Here is a tiny trained network, its code and every weight. The questions are about switching its units off for an input and a class, where a switched-off unit gives its printed mean instead of its output.

import numpy as np


def w(rows, s, z=0):
    codes = np.array(rows[::2]) - 128.0
    scale = np.full(codes.shape[1], s)
    scale[-1] = z or s
    return codes * scale


def f(y):
    return np.maximum(y, 0)


def log_softmax(a):
    a = a - a.max(-1, keepdims=True)
    return a - np.log(np.exp(a).sum(-1, keepdims=True))


def net(x, mask):
    res = np.array(x, float).reshape(1, 6) / 4 @ E
    y = f(res @ A[0][:, :-1].T + A[0][:, -1])
    res = res + np.where(mask, y, B[0][:, -1]) @ B[0][:, :-1]
    return log_softmax(res[-1] @ U[:, :-1].T + U[:, -1])


A, B = {}, {}
E = w([
[128,128,128],'x0',
[191,254,200],'x1',
[102,220,7],'x2',
[128,128,128],'x3',
[128,128,128],'x4',
[8,159,175],'x5',
],0.0085)
A[0] = w([
[26,154,171,153],'N1',
[124,124,162,130],'N2',
[126,85,150,185],'N3',
[148,126,120,195],'N4',
[174,140,238,142],'N5',
[73,111,3,138],'N6',
[87,113,104,186],'N7',
[116,48,149,210],'N8',
[116,73,135,160],'N9',
[221,104,89,253],'N10',
[103,43,121,221],'N11',
[140,237,92,33],'N12',
[126,177,91,101],'N13',
[111,109,127,85],'N14',
[143,117,101,141],'N15',
[144,175,115,121],'N16',
],0.021,0.005)
B[0] = w([
[123,253,47,221],'N1',
[132,163,142,161],'N2',
[83,136,150,187],'N3',
[127,106,155,160],'N4',
[201,201,221,244],'N5',
[238,83,40,247],'N6',
[139,135,77,178],'N7',
[43,113,149,226],'N8',
[73,124,123,190],'N9',
[154,10,226,239],'N10',
[43,92,96,232],'N11',
[10,117,137,217],'N12',
[79,103,94,180],'N13',
[115,136,111,144],'N14',
[132,104,116,158],'N15',
[96,114,154,173],'N16',
],0.047,0.015)
U = w([
[37,33,201,153],'0',
[13,180,114,68],'1',
[207,22,136,116],'2',
[181,154,60,48],'3',
[200,117,254,249],'4',
[175,236,178,164],'5',
],0.0062,0.0018)

Each question gives the input, the list of numbers given to net, and the class t.
The units are the neurons (one row each of A and B). Each row of codes is followed by its name. A weight is (code - 128) times the scale printed after its matrix; where a second scale follows, it is the last column's (A, B and U).
mask holds one flag per neuron, in row order. A switched-off neuron (its flag False) gives its mean, the last column of its row in B, instead of its output. The means were averaged over made-up inputs and are rounded, as every weight is.
A unit's drop is (log p(t) with every unit on - log p(t) with that unit switched off) / (log p(t) with every unit on - log p(t) with every unit switched off).
The circuit of an input: a set's keep is (log p(t) with only the set's units on - log p(t) with every unit switched off) / (log p(t) with every unit on - log p(t) with every unit switched off). Starting from the 12 units with the biggest drops (on a tie, the unit counted first), units are removed one at a time, each time the one whose removal leaves the highest keep (on an exact tie, the one counted first), for as long as the keep stays at least 0.8.
units of the circuit, in order: the units of the circuit, biggest drop first
unit that matters most: the unit with the biggest drop
top k neurons: the k neurons with the biggest drops, biggest first
drop of u: that unit's drop, to one decimal
input [3,0,8,6,0,-7], class 2: units of the circuit, in order -> (N6)
input [4,3,0,4,4,4], class 5: top 2 neurons -> (N11, N8)
input [5,7,1,8,3,6], class 1: top 2 neurons -> (N12, N6)
input [-3,8,0,8,4,4], class 5: top 2 neurons -> (N5, N11)
input [-6,-7,1,-3,3,6], class 3: top 2 neurons -> (N6, N12)
input [7,-1,0,-6,-8,2], class 1: top 3 neurons -> (N6, N5, N10)
input [-5,6,-1,5,0,0], class 4: top 2 neurons -> (N1, N5)
input [-6,1,5,-8,7,7], class 1: top 2 neurons -> (N12, N5)
input [6,0,6,-2,3,4], class 3: top 2 neurons -> (N6, N8)
input [5,1,-8,3,-4,-8], class 4: top 2 neurons -> (N5, N12)
input [6,2,0,7,-3,-7], class 4: drop of N11 -> 0.5
input [7,-1,-8,-4,-7,1], class 1: drop of N10 -> 1.3
input [-8,5,-7,6,-1,5], class 5: drop of N4 -> 0.0
input [-5,-2,2,-8,3,0], class 2: unit that matters most -> N1
input [0,0,0,1,-7,5], class 1: top 2 neurons -> (N6, N5)
input [1,8,2,-8,-3,2], class 1: top 2 neurons -> (N12, N10)
